[[125 133 141 129]
 [154 120 133 132]
 [141 139 127 133]]
:
[[125 133]
 [154 120]
 [141 139]]

[[152 140 130 126]
 [139 108 145 116]
 [111 117 135 148]
 [144 116 142 130]
 [132 114 106 135]]
:
[[152 140]
 [139 108]
 [111 117]]

[[124 136 138 140]
 [117 147 108 155]
 [118 139 143 152]]
:
[[124 136]
 [117 147]
 [118 139]]

[[139 143 111 116]
 [155 107 109 122]
 [124 156 133 116]
 [132 130 138 136]
 [128 132 119 137]]
:
[[139 143]
 [155 107]
 [124 156]]

[[146 154 100]
 [148 152  99]
 [127 135 127]
 [133 144 118]]
:
[[146 154]
 [148 152]
 [127 135]]

[[154 138 141 128]
 [106 113 126 102]
 [151 120 141 105]]
:
[[154 138]
 [106 113]
 [151 120]]
---
[[151 133 138 118 111]
 [101 142 128 124 128]
 [107 136 144 152 102]
 [126 155 136 111 101]
 [139 145 147 133 117]]
:
[[151 133]
 [101 142]
 [107 136]]

[[145 132]
 [113 123]
 [113 131]
 [127 128]
 [103 132]]
:
[[145 132]
 [113 123]
 [113 131]]

[[135 119 137]
 [133 118 128]
 [132 118 153]]
:
[[135 119]
 [133 118]
 [132 118]]

[[144 116 126]
 [130 148 127]
 [137 143 125]
 [141 153 149]
 [124 149 150]]
:
[[144 116]
 [130 148]
 [137 143]]

[[148 134 144]
 [103 137 124]
 [150 130 140]]
:
[[148 134]
 [103 137]
 [150 130]]

[[108 133]
 [ 99 139]
 [149 121]
 [141 123]
 [136 127]]
:
[[108 133]
 [ 99 139]
 [149 121]]

[[157 147 107]
 [106 115 144]
 [119 124 132]]
:
[[157 147]
 [106 115]
 [119 124]]

[[121 106 129 133 120]
 [128 103 129 120 123]
 [133 118 128 121 121]
 [116 116 131 136 131]]
:
[[121 106]
 [128 103]
 [133 118]]
---
[[101 143 141 136 125 122 120 136]
 [117 139 133 134 136 134 120 132]
 [144 118 123 120 127 125 135 123]
 [124 127 130 128 115 120 121 137]
 [139 121 124 125 118 121 132 131]
 [153 109 115 118 128 130 142 116]
 [121 135 130 132 130 132 121 134]
 [156 111 116 119 129 129 144 115]
 [145 117 120 124 122 126 137 124]]
:
[[101 143 141 136 125 122 120 136]
 [144 118 123 120 127 125 135 123]
 [139 121 124 125 118 121 132 131]
 [121 135 130 132 130 132 121 134]
 [145 117 120 124 122 126 137 124]]

[[122 121 143 132 131 132 120 118 140 119 110]
 [115 106 134 132 120 137 119 117 141 119 114]
 [126 136 121 129 126 138 132 137 120 131 134]
 [143 140 112 131 131 125 140 134 115 130 142]
 [116 119 135 129 130 136 108 116 133 121 116]
 [139 125 124 128 126 115 120 131 133 125 133]]
:
[[122 121 143 132 131 132 120 118 140 119 110]
 [126 136 121 129 126 138 132 137 120 131 134]
 [116 119 135 129 130 136 108 116 133 121 116]]

[[126 136 126 128 150 156]
 [126 134 123 128 150 156]
 [124 133 121 123 151 135]
 [131 145 130 130  99 122]
 [140 139 127 119  98 123]]
:
[[126 136 126 128 150 156]
 [124 133 121 123 151 135]
 [140 139 127 119  98 123]]

[[127 124 131 132 130 134 128 125 132]
 [157 133 109 145 149 132 138 133 141]
 [119 120 144 133 116 134 117 123 131]
 [145 136 111 131 143 125 138 134 130]
 [123 124 118 119 148 135 144 123 126]
 [136 131 110 124 151 130 145 129 128]
 [132 128 114 123 148 131 143 127 127]
 [117 119 141 131 121 136 121 122 130]
 [125 126 116 118 148 133 145 125 125]]
:
[[127 124 131 132 130 134 128 125 132]
 [119 120 144 133 116 134 117 123 131]
 [123 124 118 119 148 135 144 123 126]
 [132 128 114 123 148 131 143 127 127]
 [125 126 116 118 148 133 145 125 125]]

[[120 108 153]
 [130 151 140]
 [129 140 134]
 [127 115 127]
 [134 140 141]
 [129 115 124]
 [132 141 130]]
:
[[120 108 153]
 [129 140 134]
 [134 140 141]
 [132 141 130]]

[[130 115]
 [129 152]
 [128 158]]
:
[[130 115]
 [128 158]]

[[109 103 106 102 102 116 153 102 102 102 102 153 106]
 [140 139 131 137 136 139 119 137 138 137 138 120 132]
 [115 108 108 106 106 121 149 106 106 106 107 149 108]
 [125 117 109 113 112 131 141 113 114 113 114 142 109]
 [140 142 136 141 141 137 114 141 141 141 141 115 136]
 [112 109 115 110 110 116 145 109 109 109 109 145 114]]
:
[[109 103 106 102 102 116 153 102 102 102 102 153 106]
 [115 108 108 106 106 121 149 106 106 106 107 149 108]
 [140 142 136 141 141 137 114 141 141 141 141 115 136]]
